Here is a tiny trained network, its code and every weight. The questions are about switching its units off for an input and a class, where a switched-off unit gives its printed mean instead of its output.

import numpy as np


def w(rows, s, z=0):
    codes = np.array(rows[::2]) - 128.0
    scale = np.full(codes.shape[1], s)
    scale[-1] = z or s
    return codes * scale


def f(y):
    return y / 2 * (1 + np.tanh(0.7978845608 * (y + 0.044715 * y**3)))


def log_softmax(a):
    a = a - a.max(-1, keepdims=True)
    return a - np.log(np.exp(a).sum(-1, keepdims=True))


def net(x, mask):
    res = np.array(x, float).reshape(1, 8) / 4 @ E
    y = f(res @ A[0][:, :-1].T + A[0][:, -1])
    res = res + np.where(mask, y, B[0][:, -1]) @ B[0][:, :-1]
    return log_softmax(res[-1] @ U[:, :-1].T + U[:, -1])


A, B = {}, {}
E = w([
[137,117,128,134,132],'x0',
[141,198,41,2,74],'x1',
[36,210,90,101,219],'x2',
[181,92,80,127,219],'x3',
[124,137,128,138,107],'x4',
[173,254,184,142,173],'x5',
[132,122,126,126,123],'x6',
[127,131,132,131,126],'x7',
],0.0071)
A[0] = w([
[88,100,85,148,102,59],'neuron 1',
[84,9,105,89,168,61],'neuron 2',
[161,145,202,123,181,107],'neuron 3',
[188,120,144,122,62,98],'neuron 4',
[89,129,57,157,202,52],'neuron 5',
[170,100,163,149,75,196],'neuron 6',
[142,51,187,166,178,181],'neuron 7',
[115,62,63,127,120,53],'neuron 8',
[224,182,159,154,169,58],'neuron 9',
[93,109,173,207,155,116],'neuron 10',
[132,98,207,184,144,12],'neuron 11',
[27,132,117,117,159,158],'neuron 12',
[224,94,95,124,185,36],'neuron 13',
[73,72,116,118,105,56],'neuron 14',
[235,83,142,106,109,137],'neuron 15',
[94,76,98,215,153,62],'neuron 16',
[172,151,94,127,84,1],'neuron 17',
[185,93,170,115,98,163],'neuron 18',
[164,58,163,84,163,64],'neuron 19',
[157,161,75,92,104,68],'neuron 20',
[135,160,95,99,128,40],'neuron 21',
[121,137,130,140,165,51],'neuron 22',
[167,156,118,69,63,51],'neuron 23',
[184,97,92,151,181,132],'neuron 24',
],0.012,0.0048)
B[0] = w([
[218,205,241,106,136,138],'neuron 1',
[212,247,231,151,58,199],'neuron 2',
[169,144,138,100,41,188],'neuron 3',
[59,166,133,117,221,188],'neuron 4',
[125,190,94,177,183,176],'neuron 5',
[36,121,93,177,166,221],'neuron 6',
[104,121,59,48,129,254],'neuron 7',
[100,155,245,145,104,169],'neuron 8',
[193,222,213,154,99,209],'neuron 9',
[143,51,101,5,112,208],'neuron 10',
[167,83,158,60,158,187],'neuron 11',
[67,91,98,235,199,192],'neuron 12',
[151,254,41,123,161,180],'neuron 13',
[214,209,241,163,95,153],'neuron 14',
[33,160,112,157,243,225],'neuron 15',
[178,163,126,3,120,184],'neuron 16',
[151,142,219,55,198,137],'neuron 17',
[127,185,79,240,132,203],'neuron 18',
[81,171,165,161,183,155],'neuron 19',
[212,48,165,77,183,177],'neuron 20',
[204,64,140,124,127,148],'neuron 21',
[122,189,176,149,176,131],'neuron 22',
[97,111,157,35,181,189],'neuron 23',
[117,230,36,103,103,191],'neuron 24',
],0.0058,0.0077)
U = w([
[114,132,101,92,114,253],'0',
[227,164,249,136,81,25],'1',
[61,82,105,152,203,97],'2',
[156,25,108,1,148,93],'3',
[137,83,108,120,127,202],'4',
[125,91,95,118,113,156],'5',
],0.0076,0.0042)

Each question gives the input, the list of numbers given to net, and the class t.
The units are the neurons (one row each of A and B). Each row of codes is followed by its name. A weight is (code - 128) times the scale printed after its matrix; where a second scale follows, it is the last column's (A, B and U).
mask holds one flag per neuron, in row order. A switched-off neuron (its flag False) gives its mean, the last column of its row in B, instead of its output. The means were averaged over made-up inputs and are rounded, as every weight is.
A unit's drop is (log p(t) with every unit on - log p(t) with that unit switched off) / (log p(t) with every unit on - log p(t) with every unit switched off).
The circuit of an input: a set's keep is (log p(t) with only the set's units on - log p(t) with every unit switched off) / (log p(t) with every unit on - log p(t) with every unit switched off). Starting from the 12 units with the biggest drops (on a tie, the unit counted first), units are removed one at a time, each time the one whose removal leaves the highest keep (on an exact tie, the one counted first), for as long as the keep stays at least 0.8.
circuit, biggest first: the units of the circuit, biggest drop first
unit that matters most: the unit with the biggest drop
top k neurons: the k neurons with the biggest drops, biggest first
drop when u is switched off: that unit's drop, to one decimal
input [-4,-3,-6,-8,8,6,7,5], class 0: circuit, biggest first => (neuron 6; neuron 2)
input [2,8,6,-5,-1,1,4,-8], class 3: unit that matters most => neuron 20
input [-5,-8,6,1,-6,-4,2,-4], class 3: circuit, biggest first => (neuron 10; neuron 16)
input [1,-7,0,2,6,-6,-7,5], class 3: top 3 neurons => (neuron 10; neuron 7; neuron 16)
input [1,2,-2,4,1,-6,-3,-2], class 1: circuit, biggest first => (neuron 2; neuron 8)
input [-5,7,-1,-4,-7,5,7,-4], class 3: top 2 neurons => (neuron 23; neuron 20)
input [4,-7,-3,-3,6,-3,0,-6], class 3: circuit, biggest first => (neuron 10; neuron 11)
input [3,8,-8,5,6,-5,4,8], class 2: top 2 neurons => (neuron 15; neuron 4)
input [5,3,-6,5,0,-7,1,-3], class 1: top 3 neurons => (neuron 2; neuron 8; neuron 14)
input [-2,-5,-5,6,-1,-1,-7,-1], class 0: top 2 neurons => (neuron 24; neuron 13)
input [-1,-4,4,5,-5,6,8,1], class 1: top 2 neurons => (neuron 9; neuron 3)
input [0,-8,3,1,1,-8,4,4], class 1: top 2 neurons => (neuron 2; neuron 14)
input [-5,8,-8,0,4,-7,1,8], class 2: top 3 neurons => (neuron 15; neuron 4; neuron 6)
input [-4,-6,-8,-6,-1,7,-3,0], class 2: unit that matters most => neuron 6
input [7,-1,3,2,5,8,-6,5], class 1: drop when neuron 9 is switched off => 0.3
input [8,-1,-2,0,2,-8,7,-4], class 1: drop when neuron 2 is switched off => 0.2
input [5,-1,1,-4,-7,-8,-5,-8], class 1: drop when neuron 22 is switched off => 0.0
